Here is a tiny trained network, its code and every weight. The questions are about switching its units off for an input and a class, where a switched-off unit gives its printed mean instead of its output.

import numpy as np


def w(rows, s, z=0):
    codes = np.array(rows[::2]) - 128.0
    scale = np.full(codes.shape[1], s)
    scale[-1] = z or s
    return codes * scale


def f(y):
    return y / 2 * (1 + np.tanh(0.7978845608 * (y + 0.044715 * y**3)))


def log_softmax(a):
    a = a - a.max(-1, keepdims=True)
    return a - np.log(np.exp(a).sum(-1, keepdims=True))


def net(x, mask):
    res = np.array(x, float).reshape(1, 5) / 4 @ E
    y = f(res @ A[0][:, :-1].T + A[0][:, -1])
    res = res + np.where(mask, y, B[0][:, -1]) @ B[0][:, :-1]
    return log_softmax(res[-1] @ U[:, :-1].T + U[:, -1])


A, B = {}, {}
E = w([
[71,145,2],'x0',
[50,252,186],'x1',
[130,130,127],'x2',
[126,125,130],'x3',
[12,33,161],'x4',
],0.0059)
A[0] = w([
[19,78,162,111],'neuron 1',
[198,148,110,48],'neuron 2',
[211,54,63,102],'neuron 3',
[160,129,196,120],'neuron 4',
[32,198,108,151],'neuron 5',
[166,150,135,146],'neuron 6',
[197,156,245,120],'neuron 7',
[85,193,171,72],'neuron 8',
[229,178,109,112],'neuron 9',
[88,193,163,88],'neuron 10',
[209,69,84,30],'neuron 11',
[183,173,117,70],'neuron 12',
[77,90,154,148],'neuron 13',
[83,38,237,160],'neuron 14',
[198,202,126,74],'neuron 15',
[83,206,163,49],'neuron 16',
[82,199,143,83],'neuron 17',
[77,194,112,125],'neuron 18',
[166,108,255,144],'neuron 19',
[68,40,158,62],'neuron 20',
[91,144,46,209],'neuron 21',
[200,170,110,80],'neuron 22',
[153,82,93,100],'neuron 23',
[78,193,170,70],'neuron 24',
[180,155,154,166],'neuron 25',
[94,128,57,254],'neuron 26',
[92,205,157,49],'neuron 27',
[156,82,61,110],'neuron 28',
[93,165,89,195],'neuron 29',
[136,93,236,140],'neuron 30',
[141,207,134,3],'neuron 31',
[199,185,96,54],'neuron 32',
[87,108,147,18],'neuron 33',
[176,70,102,81],'neuron 34',
[161,115,223,131],'neuron 35',
[170,62,103,76],'neuron 36',
[168,152,115,37],'neuron 37',
[184,50,102,84],'neuron 38',
[189,171,113,71],'neuron 39',
[46,123,67,177],'neuron 40',
],0.0099,0.0038)
B[0] = w([
[44,223,104,212],'neuron 1',
[29,144,192,141],'neuron 2',
[128,98,240,227],'neuron 3',
[169,93,86,172],'neuron 4',
[182,89,147,210],'neuron 5',
[88,143,87,152],'neuron 6',
[205,114,66,241],'neuron 7',
[121,56,208,169],'neuron 8',
[25,190,82,199],'neuron 9',
[136,47,225,168],'neuron 10',
[103,86,211,178],'neuron 11',
[40,178,135,144],'neuron 12',
[67,209,131,172],'neuron 13',
[95,210,74,253],'neuron 14',
[49,189,132,172],'neuron 15',
[106,49,247,168],'neuron 16',
[164,44,226,164],'neuron 17',
[202,35,170,170],'neuron 18',
[232,101,23,244],'neuron 19',
[1,183,164,183],'neuron 20',
[220,117,45,214],'neuron 21',
[27,176,121,159],'neuron 22',
[147,69,191,156],'neuron 23',
[114,64,224,171],'neuron 24',
[100,148,62,177],'neuron 25',
[205,163,72,229],'neuron 26',
[89,77,218,160],'neuron 27',
[189,59,190,182],'neuron 28',
[192,103,88,180],'neuron 29',
[157,146,46,217],'neuron 30',
[63,131,189,134],'neuron 31',
[29,181,109,160],'neuron 32',
[26,120,179,116],'neuron 33',
[88,86,228,165],'neuron 34',
[197,105,34,203],'neuron 35',
[90,74,233,167],'neuron 36',
[85,150,136,118],'neuron 37',
[73,76,240,188],'neuron 38',
[47,195,144,148],'neuron 39',
[144,153,20,211],'neuron 40',
],0.0055,0.0049)
U = w([
[115,60,227,68],'0',
[135,161,98,254],'1',
[2,214,97,10],'2',
[187,133,58,123],'3',
[142,151,106,180],'4',
],0.0085,0.005)

Each question gives the input, the list of numbers given to net, and the class t.
The units are the neurons (one row each of A and B). Each row of codes is followed by its name. A weight is (code - 128) times the scale printed after its matrix; where a second scale follows, it is the last column's (A, B and U).
mask holds one flag per neuron, in row order. A switched-off neuron (its flag False) gives its mean, the last column of its row in B, instead of its output. The means were averaged over made-up inputs and are rounded, as every weight is.
A unit's drop is (log p(t) with every unit on - log p(t) with that unit switched off) / (log p(t) with every unit on - log p(t) with every unit switched off).
The circuit of an input: a set's keep is (log p(t) with only the set's units on - log p(t) with every unit switched off) / (log p(t) with every unit on - log p(t) with every unit switched off). Starting from the 12 units with the biggest drops (on a tie, the unit counted first), units are removed one at a time, each time the one whose removal leaves the highest keep (on an exact tie, the one counted first), for as long as the keep stays at least 0.8.
circuit, biggest first: the units of the circuit, biggest drop first
most important unit: the unit with the biggest drop
k most important neurons: the k neurons with the biggest drops, biggest first
drop of u: that unit's drop, to one decimal
input [-3,3,-6,-1,7], class 2: circuit, biggest first : [neuron 1; neuron 14]
input [-8,7,-8,-2,4], class 3: circuit, biggest first : [neuron 19; neuron 35]
input [-6,7,-2,7,-3], class 0: circuit, biggest first : [neuron 16; neuron 10]
input [7,-4,0,3,-7], class 2: circuit, biggest first : [neuron 9; neuron 32; neuron 22]
input [-7,-3,6,4,8], class 2: circuit, biggest first : [neuron 20; neuron 14]
input [3,2,7,0,8], class 2: circuit, biggest first : [neuron 1; neuron 20]
input [2,-5,-1,-5,-4], class 0: most important unit : neuron 3
input [-8,-5,-2,2,2], class 3: circuit, biggest first : [neuron 19; neuron 35]
input [1,-2,-3,0,-3], class 2: 2 most important neurons : [neuron 19; neuron 7]
input [-8,6,5,-4,6], class 3: drop of neuron 35 : 0.3
input [-2,7,6,6,-1], class 0: drop of neuron 24 : 0.0
input [8,5,7,1,-2], class 3: drop of neuron 29 : 0.1
